Below are the code and all the weights of a small trained network. Each question names an input and a class and asks about switching units off, where a switched-off unit gives its printed mean instead of its output.

import numpy as np


def w(rows, s, z=0):
    codes = np.array(rows[::2]) - 128.0
    scale = np.full(codes.shape[1], s)
    scale[-1] = z or s
    return codes * scale


def f(y):
    return np.maximum(y, 0)


def log_softmax(a):
    a = a - a.max(-1, keepdims=True)
    return a - np.log(np.exp(a).sum(-1, keepdims=True))


def net(x, mask):
    res = np.array(x, float).reshape(1, 6) / 4 @ E
    y = f(res @ A[0][:, :-1].T + A[0][:, -1])
    res = res + np.where(mask, y, B[0][:, -1]) @ B[0][:, :-1]
    return log_softmax(res[-1] @ U[:, :-1].T + U[:, -1])


A, B = {}, {}
E = w([
[236,249,130,111,157,150],'x0',
[130,126,129,128,128,129],'x1',
[168,135,170,201,65,64],'x2',
[136,117,132,129,129,132],'x3',
[119,139,227,54,142,90],'x4',
[128,126,131,133,136,127],'x5',
],0.014)
A[0] = w([
[96,130,102,86,180,186,244],'n0',
[100,99,108,227,101,98,139],'n1',
[164,116,78,213,124,128,157],'n2',
[77,80,62,152,99,157,224],'n3',
[167,181,95,116,184,183,153],'n4',
[75,65,209,136,72,79,204],'n5',
[89,83,49,106,132,187,253],'n6',
[196,170,129,168,116,120,117],'n7',
[88,126,208,42,149,137,183],'n8',
[153,161,199,65,118,40,144],'n9',
[165,192,220,56,156,109,75],'n10',
[145,131,82,233,114,151,201],'n11',
[82,74,70,101,186,182,242],'n12',
[154,130,119,205,80,104,113],'n13',
[140,142,213,136,83,65,90],'n14',
[210,207,119,150,103,173,133],'n15',
[91,91,184,78,110,108,145],'n16',
[137,142,148,181,109,72,146],'n17',
[154,150,151,217,69,56,164],'n18',
[190,200,86,57,168,198,136],'n19',
[138,155,216,122,105,73,120],'n20',
[76,48,180,203,43,58,156],'n21',
[230,209,198,131,140,74,140],'n22',
[96,115,179,6,179,129,162],'n23',
[193,254,162,68,171,118,108],'n24',
],0.0094,0.0049)
B[0] = w([
[149,142,121,84,199,221,201],'n0',
[97,95,109,86,80,142,193],'n1',
[94,176,157,118,60,173,185],'n2',
[126,98,56,112,169,185,204],'n3',
[210,188,157,98,91,211,198],'n4',
[126,169,100,79,156,49,232],'n5',
[124,148,72,130,182,195,207],'n6',
[109,159,127,188,86,146,185],'n7',
[71,100,189,94,206,111,219],'n8',
[139,52,98,170,181,97,215],'n9',
[139,1,133,141,137,152,221],'n10',
[94,158,122,117,45,175,197],'n11',
[118,150,95,141,180,193,212],'n12',
[54,132,183,122,46,129,180],'n13',
[179,110,65,158,149,42,194],'n14',
[147,155,152,190,98,146,213],'n15',
[94,151,147,124,221,69,192],'n16',
[130,112,131,145,83,89,179],'n17',
[70,130,140,146,38,79,215],'n18',
[188,150,176,89,88,203,225],'n19',
[158,72,81,167,158,70,196],'n20',
[158,102,97,33,96,68,245],'n21',
[127,89,109,194,115,123,245],'n22',
[48,110,194,92,184,138,225],'n23',
[178,58,150,149,98,189,249],'n24',
],0.0088,0.015)
U = w([
[99,118,8,145,197,163,251],'0',
[9,142,186,84,213,111,123],'1',
[70,112,106,51,59,108,199],'2',
[133,117,109,92,154,3,48],'3',
[214,253,123,96,137,168,134],'4',
[134,54,228,91,153,166,67],'5',
[96,197,198,228,70,124,81],'6',
[159,54,90,224,148,94,87],'7',
],0.0079,0.0031)

Each question gives the input, the list of numbers given to net, and the class t.
The units are the neurons (one row each of A and B). Each row of codes is followed by its name. A weight is (code - 128) times the scale printed after its matrix; where a second scale follows, it is the last column's (A, B and U).
mask holds one flag per neuron, in row order. A switched-off neuron (its flag False) gives its mean, the last column of its row in B, instead of its output. The means were averaged over made-up inputs and are rounded, as every weight is.
A unit's drop is (log p(t) with every unit on - log p(t) with that unit switched off) / (log p(t) with every unit on - log p(t) with every unit switched off).
The circuit of an input: a set's keep is (log p(t) with only the set's units on - log p(t) with every unit switched off) / (log p(t) with every unit on - log p(t) with every unit switched off). Starting from the 12 units with the biggest drops (on a tie, the unit counted first), units are removed one at a time, each time the one whose removal leaves the highest keep (on an exact tie, the one counted first), for as long as the keep stays at least 0.8.
units of the circuit, in order: the units of the circuit, biggest drop first
unit that matters most: the unit with the biggest drop
k most important neurons: the k neurons with the biggest drops, biggest first
drop of u: that unit's drop, to one decimal
input [-2,-2,-8,-7,2,-8], class 1: most important neuron => n23
input [-3,-7,0,8,0,-8], class 0: units of the circuit, in order => n18; n3; n19
input [8,-4,1,3,-3,-1], class 6: units of the circuit, in order => n15; n7; n21
input [-3,1,-7,1,1,8], class 1: units of the circuit, in order => n23; n24
input [1,3,-7,-7,-1,-5], class 4: units of the circuit, in order => n19; n4; n10
input [-7,-1,0,3,5,4], class 1: 3 most important neurons => n23; n8; n16
input [-6,5,-3,-2,0,0], class 0: 3 most important neurons => n3; n6; n12
input [-2,5,-1,-2,0,-1], class 0: 4 most important neurons => n23; n8; n13; n18
input [0,1,-4,-2,2,-1], class 1: 2 most important neurons => n24; n23
input [5,6,-6,-5,2,-7], class 5: 3 most important neurons => n10; n24; n23
input [0,-4,7,1,6,0], class 3: 2 most important neurons => n5; n21
input [-6,1,7,0,1,-3], class 3: 2 most important neurons => n5; n14
input [-6,-1,1,3,2,-2], class 3: 2 most important neurons => n21; n5
input [0,5,4,-2,2,-1], class 3: unit that matters most => n24
input [-7,5,2,-2,0,7], class 2: 4 most important neurons => n1; n9; n20; n21
input [1,0,8,-7,-5,-6], class 6: drop of n15 => 0.1
input [1,3,7,8,-1,-4], class 6: drop of n21 => -0.1
input [0,-7,0,4,1,6], class 1: drop of n13 => -0.1
